Here is a tiny trained network, its code and every weight. The questions are about switching its units off for an input and a class, where a switched-off unit gives its printed mean instead of its output.

import numpy as np


def w(rows, s, z=0):
    codes = np.array(rows[::2]) - 128.0
    scale = np.full(codes.shape[1], s)
    scale[-1] = z or s
    return codes * scale


def norm(h):
    return h / np.sqrt((h * h).mean(-1, keepdims=True) + 1e-5)


def f(y):
    return y / 2 * (1 + np.tanh(0.7978845608 * (y + 0.044715 * y**3)))


def log_softmax(a):
    a = a - a.max(-1, keepdims=True)
    return a - np.log(np.exp(a).sum(-1, keepdims=True))


def net(x, mask):
    res = np.array(x, float).reshape(1, 5) / 4 @ E
    u = 0
    for l in range(3):
        y = f(norm(res) @ A[l][:, :-1].T + A[l][:, -1])
        res = res + np.where(mask[u : u + 3], y, B[l][:, -1]) @ B[l][:, :-1]
        u += 3
    return log_softmax(norm(res)[-1] @ U[:, :-1].T + U[:, -1])


A, B = {}, {}
E = w([
[182,122,2,113,195,102,198,81,79,78,130,190],'x0',
[67,2,147,93,94,202,156,123,135,151,71,61],'x1',
[147,172,143,244,86,25,135,197,113,204,180,80],'x2',
[137,137,129,160,153,142,123,117,160,134,121,115],'x3',
[129,128,119,131,129,139,111,119,115,135,115,130],'x4',
],0.0095)
A[0] = w([
[53,79,62,195,133,98,178,99,83,139,113,130,58],'0.n1',
[75,93,143,169,100,63,136,113,114,159,63,79,3],'0.n2',
[118,167,192,69,188,141,1,127,134,75,138,153,65],'0.n3',
],0.0068,0.0046)
B[0] = w([
[150,127,128,90,197,123,157,147,178,121,169,21,208],'0.n1',
[130,151,155,31,142,101,70,196,175,19,33,101,176],'0.n2',
[108,110,63,104,119,157,180,250,129,104,215,45,252],'0.n3',
],0.015,0.0031)
A[1] = w([
[114,3,191,79,158,203,199,38,170,235,156,164,4],'1.n1',
[184,145,69,162,139,137,167,108,47,147,113,119,13],'1.n2',
[4,114,172,125,60,201,51,81,96,129,144,173,222],'1.n3',
],0.0052,0.0018)
B[1] = w([
[67,33,67,183,115,50,111,102,108,69,130,175,252],'1.n1',
[219,143,97,237,11,161,156,151,79,116,88,155,181],'1.n2',
[98,142,181,218,99,125,131,104,188,177,174,168,237],'1.n3',
],0.011,0.0023)
A[2] = w([
[82,254,168,191,110,199,31,157,122,169,219,149,31],'2.n1',
[62,41,193,112,141,212,7,141,125,178,249,130,18],'2.n2',
[147,221,62,53,113,216,140,160,126,74,116,217,3],'2.n3',
],0.0062,0.003)
B[2] = w([
[96,85,127,12,147,135,93,80,67,152,199,131,242],'2.n1',
[136,186,74,231,119,122,218,97,151,85,86,120,254],'2.n2',
[185,166,190,143,248,221,141,169,186,188,69,121,230],'2.n3',
],0.012,0.0036)
U = w([
[123,149,41,56,167,178,163,228,158,93,172,20,253],'0',
[223,218,109,93,216,229,127,136,167,115,41,215,153],'1',
[15,101,101,228,18,197,181,80,187,52,90,178,51],'2',
[109,2,7,101,148,160,149,46,49,50,56,185,128],'3',
[120,178,196,59,62,86,38,108,66,194,219,154,96],'4',
[200,214,30,244,41,98,152,124,70,127,161,222,123],'5',
[73,121,222,96,41,133,75,193,178,121,39,69,95],'6',
],0.0091,0.0042)

Each question gives the input, the list of numbers given to net, and the class t.
The units are the neurons (one row each of A and B). Each row of codes is followed by its name. A weight is (code - 128) times the scale printed after its matrix; where a second scale follows, it is the last column's (A, B and U).
mask holds one flag per neuron, layer by layer. A switched-off neuron (its flag False) gives its mean, the last column of its row in B, instead of its output. The means were averaged over made-up inputs and are rounded, as every weight is.
A unit's drop is (log p(t) with every unit on - log p(t) with that unit switched off) / (log p(t) with every unit on - log p(t) with every unit switched off).
The circuit of an input: a set's keep is (log p(t) with only the set's units on - log p(t) with every unit switched off) / (log p(t) with every unit on - log p(t) with every unit switched off). Starting from all 9 units, units are removed one at a time, each time the one whose removal leaves the highest keep (on an exact tie, the one counted first), for as long as the keep stays at least 0.8.
circuit, biggest first: the units of the circuit, biggest drop first
unit that matters most: the unit with the biggest drop
top k neurons: the k neurons with the biggest drops, biggest first
top k neurons in layer l: the k neurons of layer l with the biggest drops, biggest first
drop when u is switched off: that unit's drop, to one decimal
input [6,-6,-2,-6,-8], class 1: unit that matters most : 2.n3
input [-6,3,0,-6,-5], class 2: top 2 neurons : 2.n2; 1.n3
input [-1,-8,2,8,3], class 4: top 2 neurons in layer 2 : 2.n1; 2.n2
input [-2,-2,1,-3,1], class 4: top 2 neurons : 2.n1; 0.n1
input [-2,3,-6,-1,-7], class 2: circuit, biggest first : 1.n3; 0.n1
input [0,6,8,-2,-1], class 6: top 2 neurons in layer 0 : 0.n2; 0.n3
input [6,-1,-1,4,-8], class 1: circuit, biggest first : 1.n1; 0.n3
input [0,0,6,-5,2], class 4: top 2 neurons in layer 2 : 2.n2; 2.n3
input [0,-5,6,-5,2], class 4: top 3 neurons : 2.n1; 2.n2; 1.n1
input [2,0,-4,1,7], class 1: top 2 neurons : 2.n3; 0.n1
input [6,-7,0,-6,-2], class 1: top 2 neurons : 2.n3; 1.n1
input [1,-1,-3,-5,2], class 1: top 2 neurons : 2.n3; 0.n1
input [-3,8,-2,-1,7], class 2: circuit, biggest first : 1.n3; 2.n2
input [5,-6,-1,1,-7], class 1: top 2 neurons : 2.n3; 1.n1
input [-3,1,-1,-8,-1], class 2: unit that matters most : 2.n2
input [0,3,-5,-7,3], class 2: top 2 neurons : 1.n3; 0.n1
input [1,-1,0,-7,-8], class 1: top 3 neurons : 1.n1; 1.n3; 2.n3
input [-8,-4,-1,-6,-6], class 0: top 2 neurons : 0.n3; 2.n2
input [-2,3,1,-6,-7], class 6: top 2 neurons in layer 0 : 0.n2; 0.n3
input [-8,-8,-4,4,-7], class 0: drop when 0.n3 is switched off : 2.7
input [-7,1,-6,-2,-6], class 2: unit that matters most : 2.n2
input [-6,-6,-5,-4,-1], class 0: drop when 0.n3 is switched off : 3.4
input [-1,-6,-7,3,3], class 0: drop when 0.n3 is switched off : 1.5
input [-5,-3,3,2,-1], class 4: drop when 2.n1 is switched off : 0.4
